Below is a small trained network, with its code and all its weights. Each question gives an input and a target symbol and asks what happens when units are switched off, that is, made to give their printed mean instead of their output.

import numpy as np


def w(rows, s, z=0):
    codes = np.array(rows[::2]) - 128.0
    scale = np.full(codes.shape[1], s)
    scale[-1] = z or s
    return codes * scale


def norm(h):
    return h / np.sqrt((h * h).mean(-1, keepdims=True) + 1e-5)


def f(y):
    return y / 2 * (1 + np.tanh(0.7978845608 * (y + 0.044715 * y**3)))


def softmax(a):
    e = np.exp(a - a.max(-1, keepdims=True))
    return e / e.sum(-1, keepdims=True)


def log_softmax(a):
    a = a - a.max(-1, keepdims=True)
    return a - np.log(np.exp(a).sum(-1, keepdims=True))


def net(x, mask):
    ids = ['ΓΘΠΨβεζτ'.index(c) for c in x.split()]
    T = len(ids)
    res = E[ids] + P[:T]
    r = norm(res)
    for j in range(3):
        rows = slice(2 * j, 2 * j + 2)
        q, k, v = (r @ M[0][rows].T for M in (Q, K, V))
        z = softmax(np.where(np.tri(T) > 0, q @ k.T / 2**0.5, -1e9)) @ v
        o = O[0][rows]
        res = res + np.where(mask[j], z, o[:, -1]) @ o[:, :-1]
    y = f(norm(res) @ A[0][:, :-1].T + A[0][:, -1])
    res = res + np.where(mask[3:7], y, B[0][:, -1]) @ B[0][:, :-1]
    return log_softmax(norm(res)[-1] @ U[:, :-1].T + U[:, -1])


Q, K, V, O, A, B = {}, {}, {}, {}, {}, {}
E = w([
[149,142,199,155,65,98,119,151],'Γ',
[96,147,115,28,176,181,180,124],'Θ',
[167,155,217,128,65,203,97,134],'Π',
[183,186,121,55,202,131,164,89],'Ψ',
[124,195,101,251,138,70,124,106],'β',
[211,135,105,122,111,148,137,94],'ε',
[117,114,134,122,60,201,27,38],'ζ',
[136,48,61,177,186,177,116,127],'τ',
],0.022)
P = w([
[17,161,126,228,239,159,14,247],'0',
[89,171,74,197,158,107,144,174],'1',
[125,164,128,97,231,197,98,70],'2',
[124,50,143,214,146,158,94,64],'3',
[156,94,121,142,218,139,173,61],'4',
[79,113,56,152,225,74,150,91],'5',
[216,5,203,223,149,147,135,3],'6',
],0.0071)
Q[0] = w([
[243,191,157,66,127,106,132,85],'H1',
[163,89,116,61,115,71,166,105],'H1',
[191,177,61,179,157,148,89,58],'H2',
[127,98,88,121,103,140,86,226],'H2',
[86,155,184,146,142,96,227,69],'H3',
[191,139,254,149,200,189,135,91],'H3',
],0.0069)
K[0] = w([
[152,94,103,47,180,159,145,124],'H1',
[216,120,105,83,129,87,165,192],'H1',
[182,73,56,152,162,143,135,150],'H2',
[49,204,147,57,173,133,52,198],'H2',
[197,89,117,131,79,118,86,16],'H3',
[128,72,54,122,156,47,91,2],'H3',
],0.0081)
V[0] = w([
[187,157,145,41,129,41,200,42],'H1',
[81,57,85,80,140,162,219,109],'H1',
[189,199,189,135,90,93,66,88],'H2',
[127,90,52,204,124,66,53,51],'H2',
[254,39,101,114,166,115,133,117],'H3',
[207,95,102,118,152,105,183,182],'H3',
],0.0084)
O[0] = w([
[90,114,92,124,118,161,82,181,220],'H1',
[110,89,145,79,85,125,136,84,62],'H1',
[139,105,93,147,62,156,100,188,191],'H2',
[99,175,3,90,137,141,152,128,233],'H2',
[170,129,102,161,172,99,132,127,251],'H3',
[157,135,144,163,192,70,151,160,55],'H3',
],0.014,0.0025)
A[0] = w([
[118,82,174,210,1,94,174,191,229],'N1',
[120,46,164,50,248,107,136,120,135],'N2',
[142,158,114,64,166,72,59,61,251],'N3',
[50,170,112,124,210,177,138,64,192],'N4',
],0.0072,0.0023)
B[0] = w([
[133,84,110,92,173,78,66,112,179],'N1',
[123,40,126,80,113,144,158,139,225],'N2',
[2,61,107,124,148,131,134,199,226],'N3',
[185,120,42,186,136,80,132,51,255],'N4',
],0.012,0.0058)
U = w([
[172,153,47,139,35,115,189,151,213],'Γ',
[137,32,143,224,197,122,141,114,229],'Θ',
[254,166,86,130,189,36,171,38,96],'Π',
[72,17,188,102,72,74,239,74,57],'Ψ',
[204,141,167,110,118,125,145,131,253],'β',
[108,163,73,117,94,144,60,54,94],'ε',
[175,120,87,123,201,139,113,185,137],'ζ',
[165,62,150,69,204,5,83,123,181],'τ',
],0.0073,0.003)

Each question gives the input, a string of symbols that net reads in full, and the target symbol t.
The units are the heads (2 rows each of Q, K, V and O) and the neurons (one row each of A and B). Each row of codes is followed by its name. A weight is (code - 128) times the scale printed after its matrix; where a second scale follows, it is the last column's (O, A, B and U).
mask holds one flag per unit, heads first, then neurons. A switched-off unit (its flag False) gives its mean, the last column of its rows in O or B, instead of its output. The means were averaged over made-up inputs and are rounded, as every weight is.
A unit's drop is (log p(t) with every unit on - log p(t) with that unit switched off) / (log p(t) with every unit on - log p(t) with every unit switched off).
The circuit of an input: a set's keep is (log p(t) with only the set's units on - log p(t) with every unit switched off) / (log p(t) with every unit on - log p(t) with every unit switched off). Starting from all 7 units, units are removed one at a time, each time the one whose removal leaves the highest keep (on an exact tie, the one counted first), for as long as the keep stays at least 0.8.
circuit, biggest first: the units of the circuit, biggest drop first
unit that matters most: the unit with the biggest drop
top k neurons: the k neurons with the biggest drops, biggest first
heads that matter: for each layer, one digit per head in row order, 1 if its drop is at least 0.15 and else 0, layers parted by /
drop of u: that unit's drop, to one decimal
input Γ Ψ ε, target ζ: unit that matters most -> H3
input Ψ Θ Γ Ψ Θ Θ, target Ψ: circuit, biggest first -> [H2; N2]
input τ τ β τ ζ τ Π, target Π: heads that matter -> 010
input Γ β ε Ψ, target ζ: circuit, biggest first -> [H1; H2; H3]
input Π Ψ Π τ, target Π: circuit, biggest first -> [H1; N3]
input τ Ψ τ τ, target Π: circuit, biggest first -> [H2; H1]
input ζ β ζ Ψ Γ, target ε: heads that matter -> 001
input Γ τ Ψ β, target Π: heads that matter -> 110
input τ τ Θ Γ Π Π, target β: heads that matter -> 000
input τ ζ Ψ ζ ζ Γ, target ε: heads that matter -> 011
input ζ τ ζ Ψ τ ε Π, target Π: circuit, biggest first -> [H3; H2]
input ζ Θ β Γ Ψ Π, target β: circuit, biggest first -> [N3; N4]
input τ Γ Π Θ, target Ψ: heads that matter -> 110
input ζ Π Γ ζ Ψ ζ ε, target Γ: circuit, biggest first -> [H2]
input β Π Ψ Ψ β Π Γ, target τ: top 2 neurons -> [N1; N4]
input Π Γ β, target Γ: drop of N1 -> 0.1
input τ ε Γ, target Π: drop of N1 -> 0.0
input ζ β ζ ζ Ψ, target ε: drop of H3 -> 0.3
